Below is a small trained network, with its code and all its weights. Each question gives an input and a target symbol and asks what happens when units are switched off, that is, made to give their printed mean instead of their output.

import numpy as np


def w(rows, s, z=0):
    codes = np.array(rows[::2]) - 128.0
    scale = np.full(codes.shape[1], s)
    scale[-1] = z or s
    return codes * scale


def norm(h):
    return h / np.sqrt((h * h).mean(-1, keepdims=True) + 1e-5)


def f(y):
    return np.maximum(y, 0)


def softmax(a):
    e = np.exp(a - a.max(-1, keepdims=True))
    return e / e.sum(-1, keepdims=True)


def log_softmax(a):
    a = a - a.max(-1, keepdims=True)
    return a - np.log(np.exp(a).sum(-1, keepdims=True))


def net(x, mask):
    ids = ['αβγδεζηθλμπστφ'.index(c) for c in x.split()]
    T = len(ids)
    res = E[ids] + P[:T]
    q, k, v = (norm(res) @ M[0].T for M in (Q, K, V))
    z = softmax(np.where(np.tri(T) > 0, q @ k.T / 4**0.5, -1e9)) @ v
    res = res + np.where(mask[0], z, O[0][:, -1]) @ O[0][:, :-1]
    y = f(norm(res) @ A[0][:, :-1].T + A[0][:, -1])
    res = res + np.where(mask[1:17], y, B[0][:, -1]) @ B[0][:, :-1]
    return log_softmax(norm(res)[-1] @ U[:, :-1].T + U[:, -1])


Q, K, V, O, A, B = {}, {}, {}, {}, {}, {}
E = w([
[137,144,123,116],'α',
[162,121,85,152],'β',
[137,145,126,116],'γ',
[133,143,122,119],'δ',
[131,134,79,112],'ε',
[131,124,136,157],'ζ',
[164,121,88,152],'η',
[119,125,151,161],'θ',
[119,6,176,156],'λ',
[129,117,243,122],'μ',
[144,151,132,121],'π',
[133,149,125,126],'σ',
[138,150,134,118],'τ',
[130,145,137,125],'φ',
],0.011)
P = w([
[84,83,122,145],'0',
[152,7,137,100],'1',
[159,5,155,92],'2',
[145,13,159,115],'3',
[154,11,165,118],'4',
[164,4,169,119],'5',
],0.0024)
Q[0] = w([
[117,153,66,86],'h1',
[54,112,61,248],'h1',
[153,79,105,188],'h1',
[105,166,117,112],'h1',
],0.013)
K[0] = w([
[95,33,97,158],'h1',
[238,2,152,108],'h1',
[168,114,250,129],'h1',
[139,81,68,143],'h1',
],0.0088)
V[0] = w([
[82,92,68,101],'h1',
[255,85,132,220],'h1',
[89,91,52,183],'h1',
[247,167,64,105],'h1',
],0.0047)
O[0] = w([
[144,70,98,187,34],'h1',
[130,254,141,151,198],'h1',
[200,146,79,184,2],'h1',
[50,175,60,158,153],'h1',
],0.0052,0.00068)
A[0] = w([
[118,138,85,201,49],'n1',
[196,233,159,120,158],'n2',
[169,87,140,171,77],'n3',
[137,43,126,169,169],'n4',
[177,139,2,98,86],'n5',
[65,113,142,93,2],'n6',
[113,172,105,40,194],'n7',
[120,118,138,185,46],'n8',
[131,91,191,117,122],'n9',
[141,116,145,242,42],'n10',
[90,109,153,189,75],'n11',
[124,145,184,215,26],'n12',
[90,191,84,197,113],'n13',
[50,124,60,131,106],'n14',
[78,113,155,139,141],'n15',
[200,120,69,184,112],'n16',
],0.007,0.0031)
B[0] = w([
[80,180,63,55,157],'n1',
[76,138,31,124,241],'n2',
[58,138,172,105,175],'n3',
[141,190,116,177,253],'n4',
[135,182,231,119,213],'n5',
[116,45,114,65,146],'n6',
[45,122,149,254,186],'n7',
[132,150,134,157,139],'n8',
[158,198,131,97,224],'n9',
[119,128,29,229,173],'n10',
[102,184,165,122,161],'n11',
[130,87,204,150,171],'n12',
[53,94,103,44,186],'n13',
[217,140,141,97,165],'n14',
[160,119,85,102,185],'n15',
[95,92,182,132,218],'n16',
],0.0055,0.0037)
U = w([
[203,106,87,142,196],'α',
[88,134,92,119,75],'β',
[157,59,78,98,252],'γ',
[157,39,149,218,222],'δ',
[135,171,161,245,12],'ε',
[127,147,60,136,147],'ζ',
[91,147,86,128,123],'η',
[195,193,91,51,142],'θ',
[86,121,95,180,82],'λ',
[91,149,200,83,76],'μ',
[64,103,141,147,79],'π',
[177,147,179,140,143],'σ',
[53,54,148,66,134],'τ',
[195,96,205,71,135],'φ',
],0.011,0.0021)

Each question gives the input, a string of symbols that net reads in full, and the target symbol t.
The units are the heads (4 rows each of Q, K, V and O) and the neurons (one row each of A and B). Each row of codes is followed by its name. A weight is (code - 128) times the scale printed after its matrix; where a second scale follows, it is the last column's (O, A, B and U).
mask holds one flag per unit, heads first, then neurons. A switched-off unit (its flag False) gives its mean, the last column of its rows in O or B, instead of its output. The means were averaged over made-up inputs and are rounded, as every weight is.
A unit's drop is (log p(t) with every unit on - log p(t) with that unit switched off) / (log p(t) with every unit on - log p(t) with every unit switched off).
The circuit of an input: a set's keep is (log p(t) with only the set's units on - log p(t) with every unit switched off) / (log p(t) with every unit on - log p(t) with every unit switched off). Starting from the 12 units with the biggest drops (on a tie, the unit counted first), units are removed one at a time, each time the one whose removal leaves the highest keep (on an exact tie, the one counted first), for as long as the keep stays at least 0.8.
units of the circuit, in order: the units of the circuit, biggest drop first
most important unit: the unit with the biggest drop
k most important neurons: the k neurons with the biggest drops, biggest first
drop when u is switched off: that unit's drop, to one decimal
input θ δ α π, target θ: units of the circuit, in order => [h1; n2]
input θ η ζ ζ γ α, target θ: units of the circuit, in order => [h1; n2]
input γ θ θ ε β, target ε: 4 most important neurons => [n16; n5; n2; n3]
input ε θ σ δ σ, target ε: units of the circuit, in order => [h1; n5]
input π θ θ δ η, target ε: units of the circuit, in order => [n16; h1]
input θ τ φ, target θ: 3 most important neurons => [n2; n5; n16]
input θ θ θ β, target ε: most important unit => n16
input λ τ ζ, target μ: 2 most important neurons => [n2; n11]
input ε ζ τ, target ε: 2 most important neurons => [n4; n5]
input γ λ τ τ α θ, target μ: units of the circuit, in order => [h1; n7; n2]
input θ γ δ, target θ: 4 most important neurons => [n2; n5; n10; n4]
input θ α τ, target θ: 3 most important neurons => [n2; n5; n4]
input θ λ μ λ τ φ, target θ: 4 most important neurons => [n2; n16; n5; n9]
input δ η δ α α, target δ: most important neuron => [n4]
input δ δ θ μ ε φ, target δ: 2 most important neurons => [n4; n2]
input φ τ ε φ, target φ: drop when h1 is switched off => 1.0
input τ δ ζ μ δ δ, target τ: drop when n11 is switched off => 0.0
input τ α τ δ η, target μ: drop when h1 is switched off => 0.4
input ε μ α π, target ε: drop when h1 is switched off => 1.1
input θ α θ θ β δ, target θ: 3 most important neurons => [n2; n10; n4]
input ε ε θ β θ α, target ε: most important neuron => [n4]
